In the rows, zero is written as 128.
Each row is followed by its class. Each block has new classes.
[159 138 139 119 117  95  93 137 123  80 120 104 109 135 178 124 143 135
 111 146 113 142 106 104 145 151  85 144 142 133 125 133  92 203 130 128
 108 107 126 106 171 148 109 132 144 131 129 109 106 108 158 149 158 120
 130 104  84  98 137 123 128 200 131 130 132 222 132 115 137 133 165 129
 114 144 150 147 119 116 110 114 109 137 155 109 137 149 134 126 126 125
 134 132 146  93 151 121 118 132 128 138 147 127 155 164 124 115 149 121
 125  80 131 122 121 111 178 146 128 175 124 120 156 114 113 150 155 111
 164  72 154 160 121 115 118 126 124 160  92 147 151 127 142 126 127 145
 154 124 118  98 138 151 135 128 128 106 120 115 200 120 125 136 145 177
 136 140 116 100 136 149 126 133  56 136 145 122 150 128 131 123 113 124
 108 118 136 120 122 152 111 137 116 111 103 116 128 111 125 143 138 129
 139 145 101 119 148 116 107 142 128 133 112 146 161 124 112 112 138 122
 147  99 138 152 156 107 116 142 137 125 121 109  63  71 158 164 128 130
 131 121 114 115 125  97 129 127 122 121 112  86 147] | zf
[160 136 142  88 109 123 121 107 132  88  77 138 159 195 146 126  80 149
 123 149 109 103 160 132 172 163 106 150  76 109 121 160  88 175 143 179
 143 121 167 134 106 135 148  71 140 144  96  94 160  96  79 131 128 158
 140 139 130 124 143 137 140 140 167 151 124 186 133 102 122  84  88 138
 135 148 116 119 134 140 121 127 141 166 106 133 138 150 136 140 116 108
 126 126 136 208 152 118 111  96 116 111 117 140 129 144  98 116 129 113
 113 165 113 130 152 108 163 111 112 109 135 124 116 122 109 121 123 151
 114 111 129 148 161 105 146 124 102  92  96 169 164 125 148 137 106 161
 135 184 164  98 143 113 115 119 159  99 109 161  74 117 105 118 149 183
 205 125 136 129 120 137 136 133 100 141 113 104 144 159 191 105 157 149
 120 169 151 110 140 109 111 137 130 122 139 114 149 124  97 116 121 131
 116 120 137  84 118 109 114 106 112 105 141 140 142 123 137 135 162 111
 155 124 126 155 115 154 143 179 143 107 117 105 105 131 167 121 155 158
 158 151  92 119 123  63 130 132 152 167 137 121 127] | lm
[108 130  56 169 133 109 128 150 128 124 153 106 107 142 147 147 114 118
 172 133 114 140 112 150 141 186 168  85  96 139 165 122 127 102 252 129
 132 148 158 125 134 131 132 165  98 102 135  89 103 136 132 116 132  48
  98 116 144 132 136 138 114 109 130 155 148 139 117 114 158 155 130 124
 131 145 117 122 160 120 147 119 118 116 143 142 139 128 145 118 163 115
 143  79 126  93 135 110 132 151 136 153 125 127 128 148 133 141 137 127
 136 109 141 148 122 162 123 117 130 141 142 142 122 122 127 122 124 118
 139 116 126 127 122 141 137 125  99 119 154 145 121 111 113 143 152 120
 111 132 114  96 128  90 127 100 147 114 162 143 168 147 123 202 138 119
 177 132 110 118 155 134 128 118 138 160 129 103 126 135 116 137 155 113
 130 116 137 112 132 138 143 126 138 168 122 137 144 128 128 120 147  94
 133 110 105 145 161 122 118 128 144 124 141 107  99 129 188 114 114 131
 126 125 118 107 151 137 134 129 145 124 117 123 115  90 113 182 142 171
 116 119 117 103 133 128 135 146 147 152 134 131 114] | lm
[136 135 117 123 105 134 113 117 127 111 100 145 154 161 157 114 106 134
 153 129  98 126 152 144 139 140 151 103  79 133 110 138 125 142 172 145
 138 135 146 115 111 133 141 113 111 117 117  76 140 119 105 143 126 148
 134 140 137 130 135 135 132 130 124 145 120 159 125 114 151 140 107 138
 137 142 117 107 151 145 140 133 116 133 122 147 128 155 150 135 126 110
 141 118 118 198 145 122 124 132 102 121 123 143 117 128 138 134 119 124
 125 165 126 111 130 118 135 122 100 109 141 124 101 122 112 124 110 126
 113 126 120 147 113 116 136 134  98 114 122 143 139 124 114 145 114 147
 146 157 138 110 133 111 136 110 158 113 120 137  87 135 123 166 134 139
 156 160 143 130 135  95 146 129 117 144 107 106 136 143 137 119 159 147
 154 132 126 119 140 126 134 117 129 132 129 121 143 123 127 112 118 111
 120 117 117 123 118 127 138 124 116 116 145 128 122 124 145 121 159 118
 159 114 122 127 127 149 136 165 136 113 101 116 134 121 146 138 138 162
 125 139 105 115 130 141 145 142 159 143 155 133 126] | lm
[143 126 153 117  96 132 160 116 137 148 108 146 186 176 171 140  85 133
 158 118 104 110 182 146 127 119 182  92  38 110 101 132 180 160 189 166
 170 144 163  84  66 107 151  73 116 117 115  76 188 124  61 121 118 168
 151 162 150 122 135 128 162  94 179 145 111 125 130 127 129  95  65 116
 137 131 122 113 153 159 154 129 135 154 126 154 118 141 148 115 104 106
 124 128 102 237 145 137 134 116 113 105 108 142 135 132 139 127  90 131
 134 206 107 103 145 109 129  61 118  96 136 107  79 138 144 120 101 148
  87 160 114 152 152 120 113 132  90  95 124 138 128 131 132 149  78 159
 141 168 160 138 133  96 127 129 155 129 123 168  11 136 120 121 113  80
 207 123 151 136 112 101 134 141 148 108 105  93  90 133 141 128 173 151
 178 148 142 117 138  92 135 117 143 125 172 118 127 119  97  70  91 112
 110 117 120 146 108 121 148 136 112  92 151 106 135 126 155 129 158 139
 145 155 115 118  85 165 133 154 126  94 104 130 139 144 112  93 131 149
 127 128 116 124 134 150 143 142 170 161 181 156 123] | lm
[122 136  92 150 140 122 116 161 123 114 128 124 120 125 140 143 133 116
 132 119 103 153 114 128  99 115 144  93 160 144 135 129 148 119 142 113
 116 145 123 114 151 134 130 160 118 114 132 115 109 127 157 135 127 110
 116 111 138 120 121 132 121 117  93 126 125 140 124 125 163 145 148 131
 121 133 155 127 128 126 131 132 109 110 140 131 137 143 137 124 169 135
 134 125 119 114 140 128 139 157 112 134 125 129 121 121 164 140 121 136
 139 113 130 111 111 132 138 138 114 139 135 121 124 137 121 130 134 119
 157 122 154 151 126 130 126 120 139 133 151 130 124 128 114 125 142 124
 126 110 104 107 135 103 152 116 143 121 138 106 172 132 120 165 120 112
  79 142 138 125 145 132 129 115 120 134 124 159 130 122  97 133 119 125
 140 114 133 132 118 132 141 132 114 108 118 146 131  27 140 104 141 118
 128 125  99 148 121 133 139 143 133 138 134 114 125 121 133 115 142 132
 144  91 129 123 140 111 121 119 117 132 119 143 144 117 128 153 123 143
 102 150 125 123 135 153 126 133 127 103 156 117 135] | fs
[111 128  83 146 132 107 140 122 127 140 146 108 126 117 158 152 135 116
 186 119  92 138 135 145 104 143 168  89  88 160 135 110 146 105 204 119
 137 146 154 113 119 142 128 152  80 110 139  77 120 145  94 118 120  86
 128 135 146 124 141 135 115 139 138 129 130 119 139 139 161 154 108 132
 149 122 111 118 150 131 149 116 111 130 149 141 132 134 153 130 158 111
 145 114 115 165 144 113 143 155 123 141 122 143 132 138 150 110 120 131
 122 158 138 121  92 149 107 140 109 136 144 145 102 112 137 116 101 115
 121 136 125 136 123 128 136 122 112 133 188 113 131 118  71 137 129 133
 133 151 107 148 124  98 127 105 142 143 148 124 106 154 123 189 129 105
 167 145 133 122 130 111 139 114 155 142 127 127 147 131 101 128 150 135
 146 109 135 109 118 138 131  80 128 148 132 139 139 128 109 108 113 106
 129 105 112 174 138 149 150 128 126 125 157  93 109 132 155 118 131 150
 129 123 122  93 131 122 124 161 142 126  96 120 127 121 113 135 127 139
  91 112 131 115 148 177 142 149 155 129 171 144 125] | lm
[ 98 134  41 177 124 110 123 132 103 142 160 101 114 107 164 158 158 118
 196 128  93 139  96 158 102 181 158  79  85 161 153 105 108 113 229 124
 114 129 148 115 127 146 132 175  73 108 140  58  90 157 106 114 128  64
 116  80 134 139 136 138 120 160 149 134 141 131 139 121 162 161 117 141
 148 129  85 127 154 127 150 124 109 131 172 143 138 135 162 132 173 108
 178 101 121 166 141 116 152 145 119 147 126 159 134 160 162 116 145 123
 144 140 144 119 103 163 106 164 110 144 158 158 109 107 133 130 102 109
 148 116 132 115 122 119 161 118 112 145 170 109 134 108  69 128 132 145
 157 153  96 154 129 101 125  81 147 139 153 192 137 156 132 225 150 124
 187 137 118 108 137 109 135 112 155 152 135 120 160 128 106 139 171 126
 122  98 141 105 111 156 134 110 119 166 117 123 147 134  94 131 117 103
 118 106 118 171 153 150 130 107 135 125 169 116  92 128 170 113 145 112
 123 123 132  94 154 117 117 141 147 133  80 111 117 120 134 136 128 135
 102  93 120 111 143 188 147 158 162 138 185 139 148] | lm
[121 123  75 162 127 118 123 121 131 106 105 137 120 164 157 142 102 111
 149 127  87 151 127 136 116 121 202  66  73 134 135 136 170  85 229 120
 133 222 149 108 135 111 125 156 115  78 129 102 118 115 145 123 129  95
 110 117 158 128 134 141 127  90  93 154 123 146 116 116 179 142 132 134
 117 132 158 110 153 136 143 126 109 113 123 154 122 155 143 116 167 130
 132  98  99 155 159 138 138 160 107 129 109 114 116 120 160 143  96 121
 144 137 126 116 126 146 127 105 119  99 135 114 111 131 111 130 123 127
 130 131 138 154 128 130 120 115 105 104 149 151 133 123 114 136 152 139
 118 134 110  70 143  73 167 104 164 101 153 146 146 132 101 191 110 102
 103 146 144 127 158 126 132 139 129 144 108 125 126 149  98 110 149 105
 151 130 134 124 125 115 150 136 132 165 128 144 185 133 145  62 129 108
 131 112  76 170 134 118 129 134 118 132 139  94 108 146 165 114 148 136
 147  79 119 111 125 146 130 136 131 111 127 148 151 105 113 153 126 188
 102 152  94 111 144 120 129 154 158 123 157 126 110] | fs
[126 139 125 135 110 111 158 117 130 119 100 148 179 199 169 141  57 126
 157 130 100 117 187 145 166 125 205  79  47 108 122 130 179 143 247 156
 168 162 174 106  94 119 144  99 134 117 116 105 176 111  88 131 123 117
 127 153 166 116 145 147 134  66 130 161 102 132 107 105 141 103  88 116
 135 153 147  99 164 149 148 130 137 139 101 154 117 153 140 109 117 118
 126 110  84 216 158 126 134 120 121 107 112 140 125 126 133 143  93 129
 129 175 117 118 158 120 137  63 119 107 132 103  97 131 113 127 119 147
  87 146 128 138 147 139 103 133  94  78 126 171 127 115 149 165 113 153
 119 149 149  67 141  82 158 128 159 104 131 178  89 124 109 147 111  88
 178 126 144 133 128 119 128 135 144 126  93  64 119 149 138 101 157 128
 168 154 124 119 130  88 144 124 156 158 175 129 142 111 122  49 115 106
 121 115 105 130 118 102 143 123 116 103 157 101 103 128 179 142 138 123
 147 146 109 111 100 171 139 143 146  98 122 152 131 108  96 131 138 167
 119 162 103 124 134 103 136 151 164 156 164 150  97] | lm
[128 126  52 156 131 106 100 139 125  85 112 104 103 156 151 141 115 121
 146 146  94 153 100 147 158 180 148  91  91 140 153 133 111 110 241 135
 113 152 154  60 165 137 126 153 113 104 114  86  80 127 169 120 132  52
 105  96 150 120 118 150 105 130  93 164 148 197 110  92 180 149 139 146
 125 162 166 115 161 122 139 124 104 110 120 148 138 158 139 116 177 121
 150  87 119 137 179 118 119 175 153 140 134 136 117 129 128 144 146 111
 128 104 134 130 111 138 144 104 112 152 138 133 138 130  81 138 136 121
 165  89 154 162 124 125 146 108 106 116 143 165 133 107 106 147 164 129
 121 138  96  38 153 100 168 100 155  88 150 128 211 124 108 221 151 159
 112 137 140 111 163 148 134 132 107 151 122 102 134 150 117 105 142 113
 128 124 137 121 122 126 146 136 127 159 115 147 143 129 149  89 155 110
 126 116  86 145 149 117 115 122 127 121 127 114 112 123 161 115 146 157
 159  70 123 129 162 135 138 143 129 123 116 130 117  99 146 204 141 180
  99 155  81 103 123  99 130 136 153 137 117  94 128] | fs
[110 109 142 166 130 120 144 153 131 148 148 119 106 136 121 142 112  99
 137 115 150 148 139 110 122 109 184  84 122 131 148 111 202  87 217  89
 130 174 134 124 139  95 123 155 130  93 157 152 138 138 151 126 115  76
 100 119 180 118 132 106 125  74  86 142 125 101 124 130 148 153 148 104
 112 171 154 138 154 126 133 126 124  98 164 139 121 118 127 100 134 143
 106 115 106 113 124 136 143 154 163 132 133 100 133 118 148 156 119 141
 138 122 136 141 134 148 124  87 147 135 110 105 132 137 124 140 152 127
 136 147 134 136 113 162  94 120 135 128 149 143  99 130 148 130 160 118
 109  89 107  92 139  87 163 145 119 119 159 140 155 128 116 130  87  55
  81 116 145 127 133 123 108 129 141 137 121 131  97 129  85 114 130 111
 132 105 113 132 129 114 146 127 131 156 161 147 123 135 148  83 128  95
 136 137 107 171 148 114 112 133 143 141 118  96 102 132 157 122  94 141
 117 116 123 102 108 125 127  91 121 125 157 164 136 111  62 146 122 141
 107 125 150 134 130 155 116 139 112 122 116 141 115] | zf
[130 134 131 131 109 110 144 127 121 141 111 114 138 169 142 142  98 135
 152 137 114 114 158 140 151 140 155 114  73 134 133 119 121 149 201 158
 143 145 164 113 105 125 142 109 129 117 124 101 156 129  90 135 133 107
 124 146 120 113 145 125 132 120 159 158 124 145 135 119 127 125 107 125
 137 142 102 139 154 137 130 128 127 146 125 139 121 139 144 103 117 104
 132 124 107 186 146 115 137 119 129 132 126 138 137 146 149 135 116 127
 125 155 115 128 164 117 137  90 124 117 132 131 112 120 129 128 121  85
 114 130 117 151 134 133 125 122  75 103 122 143 145 132 138 142 114 153
 123 132 149 115 114 121 127 129 149 126 133 162  96 128 114 146 116 114
 209 113 129 109 129 125 133 131 131 131 132  97 143 149 148 115 161 133
 145 133 118 114 130 116 124 102 129 125 157 125 149 120  96 113 109 114
 129 122 118 114 139 113 136 129 118 108 133 115 128 113 154 128 135 127
 130 159 120 119 106 144 143 143 143 113 116 117 114 129 112 117 139 155
 139 125 121 126 131 134 129 140 150 158 145 145 120] | lm
[148 115  59 132 119 117 112 117 124 108 136 105 119 129 145 132 137 139
 135 145 109 128  89 171 147 199 112 133 106 147 146 121  60 115 164 148
 116 111 158 134 119 160 134 137  95 144 113  69  96 122 112 107 139  95
 107 111 116 145 137 146 111 166 153 142 144 166 131 115 152 130 123 155
 147 133 103 121 130 119 136 122 120 141 131 120 142 134 151 158 154 110
 169 115 151 167 147 100 115 109 110 136 120 142 135 158 114 116 156 107
 130 142 131 123 118 144 125 176 111 135 157 163 131 113 138 129 116 143
 149  88 118 125 140 106 161 127  90 117 143 131 160 114 108 119 198 142
 134 166 126  91 115 123 120  96 161 118 165 134 156 138 121 196 170 197
 198 132 110 101 134 141 142 124 125 155 136 107 158 151 154 118 159 130
 109 128 139 110 117 140 123 112 119 146 118 114 164 115 105 149 144 131
 156  80 137  93 144 139 121 120 125 114 140 153 109 122 146 132 150 133
 122 137 119 139 167 132 140 172 152 131  98  98 125 104 175 142 145 139
 137 126 100  94 131 121 145 135 158 149 156 114 133] | lm
[117 122  66 153 107 122 133 124 122 128 122 131 145 182 150 140  88 128
 164 135  98 129 152 163 176 189 200  87  62 116 153 128 134  88 252 137
 139 159 170 127 109 119 144 124 106 105 115  77 150 117  89 110 124  83
 117 148 160 129 139 154 117  94 149 165 140 137 124 107 155 126  86 124
 141 150 114  99 172 131 152 138 140 139 108 139 132 146 152 133 137 110
 140 102 108 220 156 139 126 126 124 127 114 151 142 152 114 132 103 120
 128 179 127 130 150 138 118 126 113 109 147 145 110 116  86  99 108 167
 114 128 128 129 135 124 141 126  84  98 150 165 132 114 123 150 137 132
 111 165 137  76 141  81  63 100 170 111 146 159  91 130 111 186 141 122
 215 125 127 130 139 119 142 118 153 140 102  74 153 163 148 107 183 127
 144 144 118 104 132 109 152 122 131 180 177 136 155 127 108  86 118 117
 119 105 122 131 144 119 125 123 118 100 152 124  74 133 182 127 146 124
 129 140 121 117 126 163 136 156 138 110 125 119 126 112 110 131 155 185
 120 134  73 114 148 125 149 145 165 170 163 153 115] | lm
[120 113 136 151 112  60 147 151 121 136 142 102  80 221 126 136  26 110
 128 168 174 125 166 138 217 185 192 119  76  87 191 121 106 114 252 160
 136 155 186 140 131  83 139 101 164  97 146 157 163 106 132 101 148  25
 115 129 127 107 161 132 100  51 125 193 149 170 116  98 116 121 145 100
 116 158 113 140 171  99 133 132 153 134 100 104 113 125 105 106  88 131
 114 114 112 164 147 131 121  97 178 123 136 111 127 175  75 153 135 120
 111  87 125 194 176 163 164   5 189 132 118 126 161 153  96 137 161 136
 124 103 126 127 112 148 104 118  57  78  86 208 118 106 210 157 144 149
  68 103 159   8 141  89 154 149 133  80 154 201 174  94 105 116 125 124
 234  71  92 104 137 157 118 147 100 160 102  70 115 147 167  63 158 110
  91 134 115 112 135 112 130 119 122 193 190 151 129  96 139 100 154  90
 142 144 139  43 185  88 101 108 118 110 107 125 111 130 172 134  95 130
  95 175 102 137 128 156 158 106 149 112 182 135  70  78  79 142 171 164
 157 139 117 140 121  88 121 145 137 213  75 147  92] | sm
